Below are the code and all the weights of a small trained network. Each question names an input and a class and asks about switching units off, where a switched-off unit gives its printed mean instead of its output.

import numpy as np


def w(rows, s, z=0):
    codes = np.array(rows[::2]) - 128.0
    scale = np.full(codes.shape[1], s)
    scale[-1] = z or s
    return codes * scale


def norm(h):
    return h / np.sqrt((h * h).mean(-1, keepdims=True) + 1e-5)


def f(y):
    return np.maximum(y, 0)


def log_softmax(a):
    a = a - a.max(-1, keepdims=True)
    return a - np.log(np.exp(a).sum(-1, keepdims=True))


def net(x, mask):
    res = np.array(x, float).reshape(1, 3) / 4 @ E
    u = 0
    for l in range(2):
        y = f(norm(res) @ A[l][:, :-1].T + A[l][:, -1])
        res = res + np.where(mask[u : u + 4], y, B[l][:, -1]) @ B[l][:, :-1]
        u += 4
    return log_softmax(norm(res)[-1] @ U[:, :-1].T + U[:, -1])


A, B = {}, {}
E = w([
[88,93,55,143,73,72],'x0',
[139,9,254,114,255,102],'x1',
[189,124,183,177,112,116],'x2',
],0.0053)
A[0] = w([
[135,138,67,138,112,2,46],'L0N0',
[75,237,51,150,199,122,141],'L0N1',
[131,216,86,80,15,166,124],'L0N2',
[141,199,153,115,155,181,3],'L0N3',
],0.0074,0.0026)
B[0] = w([
[138,140,169,68,97,68,184],'L0N0',
[89,178,87,160,101,171,200],'L0N1',
[111,103,238,178,186,176,255],'L0N2',
[254,169,21,35,140,6,160],'L0N3',
],0.0075,0.0068)
A[1] = w([
[142,77,177,222,63,94,109],'L1N0',
[254,201,132,60,189,96,161],'L1N1',
[118,55,111,87,214,187,57],'L1N2',
[85,172,143,217,125,32,254],'L1N3',
],0.0079,0.004)
B[1] = w([
[163,133,85,159,80,93,212],'L1N0',
[133,88,74,158,76,91,231],'L1N1',
[5,95,157,229,179,91,176],'L1N2',
[156,114,98,98,132,158,253],'L1N3',
],0.015,0.0063)
U = w([
[59,65,165,180,200,89,163],'0',
[98,179,138,148,128,248,179],'1',
[149,159,199,82,173,115,1],'2',
[125,134,138,76,165,141,43],'3',
[116,104,136,59,135,103,73],'4',
[145,149,212,75,154,125,12],'5',
[189,101,80,158,61,90,184],'6',
],0.018,0.0086)

Each question gives the input, the list of numbers given to net, and the class t.
The units are the neurons (one row each of A and B). Each row of codes is followed by its name. A weight is (code - 128) times the scale printed after its matrix; where a second scale follows, it is the last column's (A, B and U).
mask holds one flag per neuron, layer by layer. A switched-off neuron (its flag False) gives its mean, the last column of its row in B, instead of its output. The means were averaged over made-up inputs and are rounded, as every weight is.
A unit's drop is (log p(t) with every unit on - log p(t) with that unit switched off) / (log p(t) with every unit on - log p(t) with every unit switched off).
The circuit of an input: a set's keep is (log p(t) with only the set's units on - log p(t) with every unit switched off) / (log p(t) with every unit on - log p(t) with every unit switched off). Starting from all 8 units, units are removed one at a time, each time the one whose removal leaves the highest keep (on an exact tie, the one counted first), for as long as the keep stays at least 0.8.
units of the circuit, in order: the units of the circuit, biggest drop first
most important unit: the unit with the biggest drop
top k neurons: the k neurons with the biggest drops, biggest first
top k neurons in layer l: the k neurons of layer l with the biggest drops, biggest first
drop of u: that unit's drop, to one decimal
input [-4,3,7], class 6: most important unit => L0N2
input [7,5,4], class 6: top 2 neurons => L0N2; L1N0
input [-7,-2,-6], class 6: top 2 neurons => L0N3; L1N1
input [8,8,6], class 6: top 2 neurons => L1N0; L0N2
input [8,-1,-7], class 1: units of the circuit, in order => L1N1; L1N0; L0N1
input [-8,3,7], class 6: top 2 neurons => L1N1; L0N2
input [-5,3,6], class 6: top 2 neurons => L0N2; L1N1
input [6,-5,-3], class 1: top 3 neurons => L1N1; L0N1; L0N2
input [-6,-6,-1], class 1: top 2 neurons in layer 0 => L0N2; L0N1
input [-2,4,6], class 6: top 3 neurons => L0N2; L1N0; L1N1
input [-4,-6,4], class 1: top 3 neurons => L0N2; L0N1; L0N0
input [-8,3,2], class 6: top 3 neurons => L1N1; L0N2; L0N3
input [3,-2,-2], class 1: top 2 neurons => L1N1; L0N1
input [0,4,5], class 6: units of the circuit, in order => L0N2
input [-1,4,5], class 6: top 2 neurons => L0N2; L1N0
input [-8,-3,-6], class 6: top 2 neurons => L0N3; L1N1
input [-5,-6,-4], class 1: drop of L0N2 => 0.1
input [-4,-6,-8], class 1: drop of L1N2 => 0.0
input [-5,-8,1], class 1: drop of L0N2 => 0.3
input [8,-4,-8], class 1: most important unit => L1N1
